Look-ups in named tables: a row name and a column name give one cell, copied from the table.

Mupuzif =
	Kefug	Visub	Goro
Pesivuk	-36	-55	-44
Buz	-54	-48	-56
Vobin	-64	20	15
Fupibuv	59	-84	-48

What is the Visub of Fupibuv in Mupuzif?
-84
What is the Goro of Pesivuk in Mupuzif?
-44
What is the Goro of Fupibuv in Mupuzif?
-48
What is the Goro of Vobin in Mupuzif?
15
What is the Goro of Buz in Mupuzif?
-56
What is the Kefug of Pesivuk in Mupuzif?
-36
What is the Visub of Buz in Mupuzif?
-48
What is the Kefug of Fupibuv in Mupuzif?
59
What is the Kefug of Vobin in Mupuzif?
-64
What is the Kefug of Buz in Mupuzif?
-54
What is the Visub of Vobin in Mupuzif?
20
What is the Visub of Pesivuk in Mupuzif?
-55

Table Boze
,Duzu,Mudu,Mibufa
Virobug,214,119,51
Govuruf,138,28,131
Danazef,111,109,117

What is the Mibufa of Danazef in Boze?
117
What is the Mudu of Virobug in Boze?
119
What is the Duzu of Danazef in Boze?
111
What is the Mudu of Govuruf in Boze?
28
What is the Mibufa of Virobug in Boze?
51
What is the Mibufa of Govuruf in Boze?
131
What is the Mudu of Danazef in Boze?
109
What is the Duzu of Govuruf in Boze?
138
What is the Duzu of Virobug in Boze?
214
Row with the largest Mibufa: Govuruf

Table Zosavig
	Sonolod	Baz	Gel	Moz	Sut
Bol	41	42	44	60	63
Tuf	68	56	50	25	33
Lanu	49	56	34	66	57
Fedip	18	68	77	75	76
Lobev	57	61	55	57	48
Sasupag	46	69	90	78	47
Tasod	43	78	54	43	40
Vikadus	49	33	56	54	52

Sonolod of Lobev: 57
Baz of Sasupag: 69
Sonolod of Tasod: 43
Baz of Fedip: 68
Baz of Lanu: 56
Gel of Tasod: 54
Gel of Vikadus: 56
Sut of Lanu: 57
Gel of Tuf: 50
Sonolod of Tuf: 68
Moz of Tuf: 25
Gel of Lanu: 34
Moz of Vikadus: 54
Moz of Tasod: 43
Sut of Vikadus: 52
Sonolod of Lanu: 49
Sonolod of Sasupag: 46
Sonolod of Fedip: 18
Sut of Tasod: 40
Baz of Tuf: 56

Fegeso:
fields: Kem, Pak, Tozave
Kuvo: [-30.9, -21.3, 32.8]
Muk: [53.4, 16.8, -1.9]
Sakuri: [-56.2, -18.2, -22.2]

Muk, Tozave => -1.9
Kuvo, Kem => -30.9
Muk, Pak => 16.8
Sakuri, Tozave => -22.2
Kuvo, Pak => -21.3
Sakuri, Kem => -56.2

Vuviti:
	Bel	Ludom	Seg	Nupin	Dukar	Zun
Bib	180	46	162	89	147	22
Gegub	186	37	155	84	127	27
Zofufa	126	19	51	118	35	133
Pitetug	147	112	186	116	231	61
Gif	100	179	207	126	217	140

Zun of Gegub is 27
Seg of Bib is 162
Seg of Zofufa is 51
Zun of Pitetug is 61
Seg of Pitetug is 186
Dukar of Bib is 147

Pimadu
|  | Diduru | Novinu | Muga | Ruguke |
|---|---|---|---|---|
| Pip | -3.99 | 8.89 | -39.92 | -22.33 |
| Vobedo | -13.90 | -15.93 | -21.84 | -10.94 |
| Fali | -18.48 | -36.78 | -12.70 | -38.35 |
| Vud | 0.06 | -3.32 | -24.89 | -8.53 |
| Guna | -27.64 | -19.82 | -28.58 | -14.59 |
| Gakudep | -53.71 | -39.47 | -10.39 | -7.87 |
| Vegin | -12.06 | -25.61 | -38.39 | -11.28 |
| Siliru | -48.38 | -14.90 | -5.33 | 5.52 |
| Biri | -7.35 | -30.37 | -13.78 | -19.35 |
| Mapu | -9.55 | -18.64 | -0.74 | 52.56 |

What is the Novinu of Vegin in Pimadu?
-25.61
What is the Novinu of Fali in Pimadu?
-36.78
What is the Muga of Biri in Pimadu?
-13.78
What is the Muga of Pip in Pimadu?
-39.92
What is the Diduru of Siliru in Pimadu?
-48.38
What is the Muga of Vud in Pimadu?
-24.89
What is the Muga of Siliru in Pimadu?
-5.33
What is the Novinu of Biri in Pimadu?
-30.37
What is the Ruguke of Mapu in Pimadu?
52.56
What is the Novinu of Mapu in Pimadu?
-18.64
What is the Novinu of Gakudep in Pimadu?
-39.47
What is the Novinu of Guna in Pimadu?
-19.82
What is the Diduru of Biri in Pimadu?
-7.35
What is the Ruguke of Gakudep in Pimadu?
-7.87
What is the Diduru of Vegin in Pimadu?
-12.06
What is the Diduru of Vobedo in Pimadu?
-13.90
What is the Ruguke of Fali in Pimadu?
-38.35
What is the Ruguke of Pip in Pimadu?
-22.33
What is the Muga of Vobedo in Pimadu?
-21.84
Row with the largest Muga: Mapu

Subem:
columns: Nop, Niro, Fil, Kat, Serasi, Rizuduz, Luponud, Kotu
Mibulib: [149, 120, 76, 118, 76, 99, 133, 170]
Sedi: [40, 151, 107, 138, 120, 202, 37, 241]
Musebam: [65, 234, 202, 139, 172, 142, 124, 158]
Beb: [97, 189, 167, 134, 136, 142, 102, 149]
Sakatek: [139, 146, 109, 198, 170, 118, 131, 135]
Mav: [136, 200, 139, 193, 194, 101, 124, 125]
Gofis: [85, 189, 133, 137, 126, 152, 52, 179]
Pizavaz: [57, 139, 113, 144, 139, 199, 67, 216]
Vesoguv: [142, 109, 111, 92, 78, 141, 167, 175]
Pumika: [192, 178, 63, 159, 118, 49, 185, 166]
Zap: [155, 85, 143, 171, 145, 183, 154, 119]
Nodad: [229, 37, 142, 165, 138, 200, 228, 101]
Dulagu: [139, 175, 97, 146, 112, 91, 66, 140]

Vesoguv, Kat -> 92
Nodad, Serasi -> 138
Sedi, Niro -> 151
Beb, Rizuduz -> 142
Mav, Fil -> 139
Musebam, Niro -> 234
Dulagu, Rizuduz -> 91
Dulagu, Fil -> 97
Nodad, Luponud -> 228
Sakatek, Rizuduz -> 118

Kinu =
	Vapefer	Bato	Kef	Zoru	Bukelil	Fatizi	Togog	Tera	Bes	Vavosoz
Zur	-30	-19	-53	27	12	-8	-31	-9	-17	-36
Biz	69	-4	2	3	14	1	41	-16	33	-22
Fomim	-4	-15	10	-32	18	18	-36	-29	52	1
Mon	12	-13	16	-27	12	-21	33	24	23	30
Ves	-13	-10	-10	-8	-47	-7	4	44	-35	-46
Ginozab	-27	37	-22	1	-53	-14	-7	8	-16	36
Vabo	-20	-29	68	-46	9	-9	-15	2	-20	27

Bato of Zur: -19
Vavosoz of Mon: 30
Fatizi of Vabo: -9
Kef of Fomim: 10
Bato of Ginozab: 37
Bato of Vabo: -29
Fatizi of Mon: -21
Bukelil of Mon: 12
Kef of Mon: 16
Vapefer of Fomim: -4
Vapefer of Biz: 69
Bes of Biz: 33
Vapefer of Zur: -30
Vavosoz of Fomim: 1
Kef of Ginozab: -22

Lifu.tsv
	Tunudi	Pibi	Baruf	Nim	Lik	Luz	Kinanuk	Foron
Det	108	184	220	200	203	203	50	174
Bev	133	177	200	197	203	179	77	155
Dunolir	115	183	215	197	204	194	57	168
Boponi	185	169	160	202	215	130	122	166
Tulati	197	156	154	189	211	118	148	115
Beb	162	169	180	194	210	153	107	144
Bop	183	162	164	191	208	131	132	122
Mavira	165	170	177	195	210	150	109	146

What is the Baruf of Beb in Lifu?
180
What is the Lik of Bop in Lifu?
208
What is the Kinanuk of Boponi in Lifu?
122
What is the Lik of Det in Lifu?
203
What is the Nim of Tulati in Lifu?
189
What is the Baruf of Bop in Lifu?
164
What is the Foron of Beb in Lifu?
144
What is the Kinanuk of Tulati in Lifu?
148
What is the Baruf of Det in Lifu?
220
What is the Pibi of Det in Lifu?
184
What is the Nim of Dunolir in Lifu?
197
What is the Tunudi of Mavira in Lifu?
165
What is the Tunudi of Det in Lifu?
108
What is the Foron of Mavira in Lifu?
146
What is the Nim of Beb in Lifu?
194
What is the Pibi of Dunolir in Lifu?
183
What is the Pibi of Bev in Lifu?
177
What is the Nim of Bop in Lifu?
191
What is the Luz of Mavira in Lifu?
150
What is the Pibi of Mavira in Lifu?
170
Row with the largest Kinanuk: Tulati

